The rows lie along a hidden order. The number after each row says roughly how far along it the row is, from 0 to 10. A new part has a new order.
(in the rows, 128 means zero)
[ 61 123 166 160 112  89 141 139 135 142 106 165 132 140 137 110 192 120
 190 139 110 172 175 149 155 129 108  82 189 178 215 115 131  76 156 167
 160 134 133 125 118 157 113 129 106 121 118 107  92 139 160 158 138 157
 103 170 142  75 112 130 164 123 152 114 113 130 131 115 135 131 142  87
 148 114 138 119 145 133  96 145 255  95 170 172 126 160 132 125  89 142
 176 121 143 161 164 126 120 114 108 131  94  98 175 163 142 191  98 187
 143 145 135 113 199 106 146 125 135 174 114 157 152 133 181 177 166 145
 135 141 150 124 123 111 157  99 158 133 142  82  99  95 161 186 166 112
 131 167 145  88 197 114 154 119 138 126 159 169 127 200 111 142 132 139
 171 143  98 158 106  66  25 195 102 127 115  89 135 172  99 178 141 107
  60 134 164  26  92  86  80 184 148 116 162 123 116 138  69 101 196 162
 123  70 133 118 127 160 141 109 125 146 164  99   1  10 149 146 136 187
 125 157 120 102 184  74 181 142 147 140 161 120 108 178 111 162 141 121
 112 144 166 143 112 151 137 129 122 155 137 136 192 150 171 163  53  70]	7
[ 99 120 140 140 132 103 136 125 141 114  54 163 119 128 169 120 171 147
 148 147 137 130 168 122 156 133 132 121 166 153 166 133 152 119 141 158
 139 140 133 111 141 122 102 137 119 128 118 122 118 128 146 137 139 137
  97 167 114 103 105 128 154 107 140 109 112 108 106 147 132 133 126 105
 127 137 139 130 124 137 114 141 195  97 139 140 131 138 128  96  96 145
 160 123 133 132 147 129 123 123 135 121 118 131 168 177 137 231 142 144
 157 150 124 110 157  94 168 135 126 163 126 173 132 121 167 177 167  96
 134 101 113 125 119 118 149 109 159 137 140 110 112 103 151 173 172 124
 102 152 120 175 156 145 155 133 140 109 163 144 124 131 116 132 149 117
 117 144  91 128  91  66  98 181 130 117 115  99 129 131  95 166 169 107
  95 127 110  74 153 124  87 230 135  97 180 116 149 139  61 115 177 179
 105 129 118 125 146 148 116 140 126 160 130  85  82 108 143 168 114 164
  69 134 145  92 180 136 162 124 136 121 173 137 131 171 140 162 144 128
  67 169 154 130 133 131 130 136 129 142 151 119 194 117 171 144 139  89]	4
[ 58 113 157 156 116  90 142 143 142 135  88 157 115 139 137 108 197 120
 179 147 109 165 159 145 145 126 103  82 209 167 227 115 127  65 150 173
 149 132 134 108 127 140 110 128 106 119 113  92 102 147 166 157 142 154
 107 177 140  88 112 128 185 126 145 114 111 122 126 117 137 131 145  76
 146 117 139 120 139 137  84 139 215  78 172 174 131 161 135 123  86 152
 170 118 145 159 163 126 123 116 122 129  94  91 167 192 157 178  95 175
 145 130 136  98 173 100 197 123 126 179 116 159 146 123 159 195 169  41
 139 150 148 115 121 107 157  89 147 137 146  73  82 103 157 193 144 126
 137 155 134 114 198 101 148 114 144 129 186 163 129 188 107 141 135 134
 187 147  84 139 103  60  62 188 115 130 109  96 130 163 101 190 129 112
  57 130 155  40 108  90  90 147 151 111 157 123 121 136  57  95 187 167
 118  57 128 118 121 168 147 107 119 138 149 115   1   4 143 142 144 172
 136 149 118 122 169  88 182 138 148 144 142 111 111 169 114 152 143 122
 114 138 169 148 111 151 140 125 124 160 143 148 144 142 189 158  54  84]	7
[124 108 141 120 130 123 119 122 138 136 101 117 118 135 161 123 160 138
 135 149 135 135 150 128 161 141 143 120 119 137 123 161 139  98 114 179
 103 150 142 126 151 172 100 146 111 135 118 114 131  95 119 133 127 135
 142 163 106 106 119 130 158  97 148  77 101  86 118 128 122 138 129  75
 113 112 149 128 126 142 122 150 129 120 166 129 136 154 125  78  93 136
 141 132 129 126 163 128 120  96 135 122 117 154 160 150 111 164  93 144
 147 161 112 140 152  95 179 131 134 134 173 177 147 126 210 143 133  73
 124  88  90 130 103 114 143 118 123 145 122 133 124 128 173 136 161 101
 149 159 130 169 117 149 157 152 149 141 128 134 115 143  96 132 170 127
 109 125  99 125 137  95 116 164 177  97 119  96 135 166  72 139 190 112
 111 123 103  79 142 145 103 154 116  52 127 122 180 133  64 117 189 149
 113 146 136 110 138 144 151 160 113  73 142  90  50 123 103 147 140 128
 111 114 113  99 186 129 161 128 116 103 125 173 145 163 127 178 142 128
  93 154 140 140 129 153 107  83 132 124  82 123 168 120 131 167 168  77]	4
[ 65 127 150 152 121  95 148 135 139 135 113 165 117 142 177 107 194 144
 178 148 115 172 160 142 153 128 119  83 177 175 189 122 127  57 139 172
 143 133 135 130 141 142 111 133 104 120 118 108 102 123 141 149 136 150
 105 169 151  94 117 130 158 121 146 109 115 117 131 113 149 128 138  86
 139 126 148 116 135 137  94 143 236  90 183 168 129 156 145 116  96 151
 170 113 140 144 159 127 118 112 123 134  98 106 178 157 137 204 102 165
 147 143 138 121 196  93 208 126 129 166 110 160 151 143 163 186 156  69
 137 152 139 132 121 109 156  92 152 134 149  97  86 107 170 172 160 106
 146 158 133 120 206 114 150 120 150 118 161 155 118 181 121 144 123 142
 175 132  84 139 106  78  75 183 106 121 107  87 143 144  72 163 147 111
  60 126 139  52 119  94 114 185 141  97 166 116 129 141  70  93 195 157
 112  71 131 125 115 170 141 104 126 138 137 103   1   1 137 138 141 198
 109 148 101  90 186  87 185 132 157 142 143 136 111 166 114 152 143 122
 105 153 162 136 125 147 138 125 124 145 133 138 146 138 165 149 124  74]	6
[107 115 138 135 130 106 133 125 138 120  75 162 119 129 166 117 178 146
 145 153 129 136 166 126 152 134 131 114 147 168 161 137 144  93 144 180
 131 143 138 106 143 137 102 136 123 132 121 121 115 129 142 134 134 134
 105 167 117  99 103 128 155 112 142  95 113 103 110 138 136 132 129 103
 117 130 154 125 123 136 118 142 168  98 155 150 130 143 129  93 104 146
 157 121 131 132 148 129 120 109 129 125 116 134 171 168 126 178 128 115
 146 159 127 115 147  99 176 136 129 157 140 190 136 130 170 171 160  93
 132 108 117 131 115 117 148 110 143 141 142 121 113 114 154 164 175 111
 112 156 124 168 141 136 144 139 145 109 154 137 122 139 117 133 150 124
 117 140 108 130  98  79 110 172 150 113 115 103 138 127 106 161 159 116
  99 125 119  76 144 116  98 204 134  98 152 107 157 144  70 126 172 183
 101 135 125 117 137 146 123 136 122 153 129  92  10 124 124 154 127 164
  94 131 138  88 184 131 167 122 136 108 165 155 134 161 144 168 145 125
  84 160 118 127 136 137 122 121 132 144 131 122 178 119 162 153 113  81]	4
[ 63 127 134 146 116  88 132 137 133 134  64 186 112 155 132 113 185 135
 167 128 120 159 174 141 135 134 112  73 181 188 211 102 146  26 151 156
 166 134 140 135 173 147 109 126 115 101  95 114 104 164 164 149 141 151
 102 160 138  69  97 127 168 142 152 110 122 118 133 128 123 132 146 110
 159 120 124 120 178 137 110 154 251  70 139 164  73 153 119 121  93 176
 176 132 148 173 149 131 117 132 128 146 105 107 184 162 162 225 104 179
 142 139 135  94 184 104 235 127 144 190 105 179 151 133 171 187 182  82
 130 121 125 120 124 111 145  77 139 130 140 100  66 110 165 195 153 136
 134 165 128 103 206 138 139 108 160 109 153 170 103 201 109 146 101 153
 158 169  81 155  95  73  63 169 128 116 108 108 138 228 141 186 153  98
  13 123 139  44  82 115 110  94 135 137 156 117 102 142  82  88 173 147
 134  96 139 127 140 175 113 101 141 115 145 103  16   1 191 138 116 162
 109 151 124 113 182  95 172 137 159 158 114 120 106 179 104 162 132 103
 105 153 170 115 118 118 137 127 121 133 122 143 199 141 191 167  76  74]	10
[ 96  82 140 118 111 115 120 133 142 125 101 126 111 130 140 101 156 121
 132 152 120 133 117 122 121 131  93 109 145 149 145 143 116 105 126 163
 126 124 136  95 151 131 118 148 135 120 150 116 127 124 138 136 153 124
 134 136 109 111 107 126 205 117 145 135 101 116 116 142 135 135 140  99
 129 120 162 126 141 133 109 125  99  84 180 122 137 154 139 102 113 168
 146 123 123 141 142 131 130  89 133 125 126 121 140 155 140 157 108 133
 135 130 126 141 133 119 148 136 124 149 136 133 127 110 156 142 155  88
 128  97 127 113 122 127 128 124 102 149 131 112 113 135 138 149 185 128
 145 130 119 145  86  75 134 125 139 122 148 127 116 153  98 118 141 129
 122 138 111 163 134  99 113 106 200 126 115 126 130  83 108 159 161 127
 128 111 185  86  97 153 123 109 132  95  97 113 153 136 109 155 151 154
 108 115 122 110 128 138 167 127  94 112 104 110 124 150  99 143 128 124
 175  98 168 132 122 130 171 133 143 102 130 139 158 137 132 128 153 124
 107 134 144 126 122 142 115  93 135 150  97 142 142 117 163 181 117  94]	0
[101 117 147 142 137  93 129 133 139 111  57 161 120 126 176 121 152 144
 160 152 135 129 171 117 161 131 131 120 166 154 163 130 154 114 147 165
 139 141 134 104 126 100 101 138 126 129 124 124 119 135 142 141 137 137
  91 177 104 103  97 123 146 103 142  90 108 107 104 149 132 132 127 112
 119 138 139 127 123 145 111 132 186  84 138 145 132 134 134  97  92 155
 152 124 135 132 151 130 125 128 133 119 114 141 170 181 142 221 144 147
 155 147 125 107 145  98 140 138 123 171 122 162 129 115 157 199 169  82
 135  99 122 121 119 117 150 115 175 138 162  86 108 103 151 171 171 133
  88 152 115 184 160 152 157 128 144 100 174 150 127 142 114 132 141 111
 105 142  73 130  80  53 100 174 134 121 116 100 126 124 102 180 172 108
  84 129 105  81 159 120  88 226 147 117 188 124 152 139  63 120 183 186
 105 126 114 130 147 152 105 140 123 182 124  76  57 113 147 172 115 165
  60 128 151  91 189 144 156 122 135 109 189 151 130 164 141 176 145 130
  65 175 161 128 136 120 128 144 133 149 146 122 181 111 181 145 140  86]	5
[ 54 122 138 145 116  85 129 143 134 127  37 180 113 150 123 108 189 120
 170 127 126 147 178 134 138 131 108  88 212 168 195 102 141  34 142 145
 165 135 136 129 159 138 122 130 114 100 100 113 110 158 161 149 144 150
 118 160 135  69  91 124 166 140 143 111 116 123 124 126 121 134 152 108
 157 117 119 121 177 136 106 151 210  64 134 170 129 160 112 115  73 171
 170 132 148 171 140 128 122 122 131 135  98 102 184 173 173 208 113 180
 151 145 133  94 182 100 215 122 136 178 105 176 134 118 146 183 185  72
 129 129 129 107 129 124 146  79 139 132 140  86  73 122 140 183 129 149
 134 158 125 101 187 132 142 107 154 119 169 189 113 194 101 140 104 141
 195 162  72 162  94  57  61 152 127 124 107 116 127 216 177 200 173 107
  67 127 138  30  73 117 118 125 133 114 162 135  94 132  91  87 176 162
 125  81 131 122 139 171 118  95 139 113 171 102   1   1 179 148 118 168
 111 148 125 125 193  88 182 132 149 155 123 117 111 180 133 176 131 101
 113 149 166 129 113 124 134 124 125 151 143 145 186 139 202 163  89  84]	10
[128 121 163 126 133 107 105 142 127 145  96 137 136 129 183 117 174 120
 160 158 131 105 183  92 184 141 135 140 146 116 150 158 167 108  78 169
 115 156 140  79  94 180  91 150 120 135 122 131 146  86 119 125 123 147
 135 178  86 113 113 115 139  81 154  82  87 112  92 162  88 143 124  53
 128 115 138 134  88 148 115 161 201 120 129 155 129 154 129  89  79 120
 124 136 120 118 153 132 138 136 121 110 129 170 158 159 147 205 121 161
 148 167  99  97 146  93 159 155 135 184 177 203 159  82 178 165 139  94
 102  74  65 100 105 117 136 123 130 146 162 124 136  88 179 175 171 128
 164 170 144 206 109 173 177 153 127 143 141 131 141 172  88 130 185 109
  76 145 112 135 110  75  94 185 165 109 134  87 107 187 110 172 210 110
 100 125  78  80 171 177 118 176 126  54 171 163 176 143  70 135 198 178
 116 168 113 108 183 135 110 193  92  93 185  78  91 169 100 158 105 120
 120 113 146 111 182 132 155 108  48  88 161 176 120 155 146 188 128 145
  74 160 146 160 134 129  98  77 152 145  82 116 151 100 126 191 177  75]	10
[ 92 127 153 143 124 104 125 122 141 126  90 151 139 125 132 120 175 110
 154 147 138 143 173 131 156 129 130 125 192 153 167 132 138  93 132 123
 132 137 150 115 130 155 120 138 123 129 118 119 122 115 136 134 138 135
 128 160 113  87 109 125 147 113 140 104 112 114 120 130 111 132 127  98
 127 121 133 125 143 130 116 148 188 102 156 132 128 154 119 122  77 126
 176 134 135 151 133 121 124 118 115 120 119 122 155 178 133 181 128 153
 142 173 116 126 161 103 190 128 134 154 143 160 132 125 159 156 160  85
 116 107 122 121 121 123 140 114 150 137 126 116 117 113 158 160 142 115
 131 151 139 122 104 136 164 131 141 127 161 158 126 162 111 130 149 122
 120 141 108 127 118  82 105 153 114 113 124  98 127 145 121 158 151 119
 110 136 114  84 136 126 103 183 130  92 167 124 141 128  76 133 169 158
 107 137 121 115 150 152 122 137 121 141 160 102  39 100 138 160 112 153
  96 134 144 112 176 125 160 128 123 114 161 149 134 155 132 166 138 127
 105 141 154 139 116 153 119 118 124 135 115 117 203 141 134 161 140  80]	3
